[[-4.78  0.03  2.11]
 [-2.40  2.14  3.47]
 [ 2.94  1.68  1.53]
 [-2.48 -6.22  3.94]
 [ 4.94 -3.32 -2.16]]
->
[[2.14 3.47]
 [1.68 1.53]]

[[ 5.10 -3.26 -0.02  2.19]
 [ 0.43 -1.62  0.78 -4.63]
 [ 0.57 -0.79  0.79 -1.35]
 [ 0.18  5.94 -2.06 -1.71]
 [-0.93  4.88 -1.85  0.81]]
->
[[-1.62  0.78]
 [-0.79  0.79]]

[[-1.68 -1.16  0.60  2.38]
 [ 5.92  0.69  2.47 -2.41]
 [-0.68 -1.98  1.18  2.11]]
->
[[ 0.69  2.47]
 [-1.98  1.18]]

[[ 0.79 -6.20  1.04 -4.94]
 [ 6.92 -1.72 -0.28 -7.57]
 [ 5.65 -3.84  0.24 -7.85]]
->
[[-1.72 -0.28]
 [-3.84  0.24]]

[[-4.37  4.68  1.14]
 [-2.80  0.65  2.02]
 [ 7.09 -3.35  5.01]
 [ 4.42 -2.06  0.24]
 [ 0.65 -1.02  2.85]]
->
[[ 0.65  2.02]
 [-3.35  5.01]]

[[ 5.49 -2.04  2.23]
 [ 5.65 -1.85  2.66]
 [ 7.44  0.45  4.55]]
->
[[-1.85  2.66]
 [ 0.45  4.55]]

[[ 0.78 -4.44 -0.29  0.38]
 [ 5.58 -2.34 -5.36 -3.65]
 [-0.68 -2.68  5.66 -0.62]
 [-1.31 -2.69  4.87  0.37]]
->
[[-2.34 -5.36]
 [-2.68  5.66]]

[[-4.02  0.00 -3.39  1.24  1.10]
 [ 2.85 -0.86  2.12  0.07  5.83]
 [-1.18 -1.45 -3.48 -1.36 -1.95]]
->
[[-0.86  2.12]
 [-1.45 -3.48]]
---
[[ 6.27  6.52 -5.29]
 [-3.08  1.96 -6.35]
 [ 1.17  2.02 -0.82]
 [-4.67 -2.13  1.12]
 [-4.72  2.17 -6.08]]
->
[[-3.08  1.96 -6.35]
 [ 1.17  2.02 -0.82]]

[[-3.35 -4.13 -7.26 -3.88 -3.70]
 [ 0.53 -0.25 -1.13  2.12  0.27]
 [-1.05 -0.85  3.63  2.53  0.42]
 [-3.50 -4.60 -3.80 -5.63 -5.31]]
->
[[ 0.53 -0.25 -1.13]
 [-1.05 -0.85  3.63]]

[[-2.39  3.96  1.33 -2.81 -0.01]
 [-0.37 -0.81  5.83  0.95  3.39]
 [-3.41  1.51  1.93  5.19  1.73]
 [-0.65 -5.45 -6.72  0.30 -3.19]
 [-1.88  4.60 -1.38 -3.01 -1.63]]
->
[[-0.37 -0.81  5.83]
 [-3.41  1.51  1.93]]

[[-2.97 -0.62  1.63  1.94 -0.83]
 [ 0.32  2.11  2.28  2.57 -1.01]
 [-4.33  0.51  0.18  7.72 -5.31]]
->
[[ 0.32  2.11  2.28]
 [-4.33  0.51  0.18]]

[[-4.87  4.43 -2.21 -5.21 -4.12]
 [-4.84  6.90 -4.00 -6.86 -6.43]
 [ 4.91  6.71  4.82  5.88 -4.60]
 [ 5.97 -6.12 -4.78 -7.43  7.75]]
->
[[-4.84  6.90 -4.00]
 [ 4.91  6.71  4.82]]

[[-5.30 -1.87  5.74  2.49]
 [-0.82 -4.01 -0.55  0.37]
 [-2.94 -6.25  4.10  1.20]]
->
[[-0.82 -4.01 -0.55]
 [-2.94 -6.25  4.10]]
---
[[ 5.78 -0.10]
 [ 3.49  2.38]
 [-1.92 -0.14]
 [-0.28  0.18]
 [ 1.91  1.45]]
->
[[ 5.78 -0.10]
 [ 3.49  2.38]
 [-1.92 -0.14]]

[[-1.28 -1.79 -1.27 -0.46 -1.17]
 [-4.61 -0.91  5.67 -1.17  1.38]
 [ 2.25 -3.35 -1.01 -1.20  2.98]
 [ 2.49 -1.71 -2.51  2.67  0.45]
 [ 1.33 -3.28 -5.21 -1.12 -1.62]]
->
[[-1.28 -1.79]
 [-4.61 -0.91]
 [ 2.25 -3.35]]

[[-1.71  1.08 -4.20 -3.88]
 [ 2.22 -2.81 -0.89  1.64]
 [-6.25 -1.38  4.02  4.28]
 [ 2.37 -2.50 -0.76  0.24]]
->
[[-1.71  1.08]
 [ 2.22 -2.81]
 [-6.25 -1.38]]

[[-0.32 -0.02 -0.17]
 [-1.39  1.10  3.36]
 [ 1.86 -0.40 -3.90]
 [-1.02 -0.52 -0.92]
 [ 1.06 -2.20 -6.86]]
->
[[-0.32 -0.02]
 [-1.39  1.10]
 [ 1.86 -0.40]]

[[-2.01  4.54 -5.82  1.83]
 [-4.12 -2.68 -6.35  1.46]
 [ 4.59  3.23 -3.51  0.75]
 [ 2.25 -6.06  2.93 -2.54]]
->
[[-2.01  4.54]
 [-4.12 -2.68]
 [ 4.59  3.23]]

[[-4.76  1.65 -4.58 -0.32]
 [-5.77  2.35 -6.44  0.18]
 [-2.46 -1.49  1.73 -1.46]]
->
[[-4.76  1.65]
 [-5.77  2.35]
 [-2.46 -1.49]]
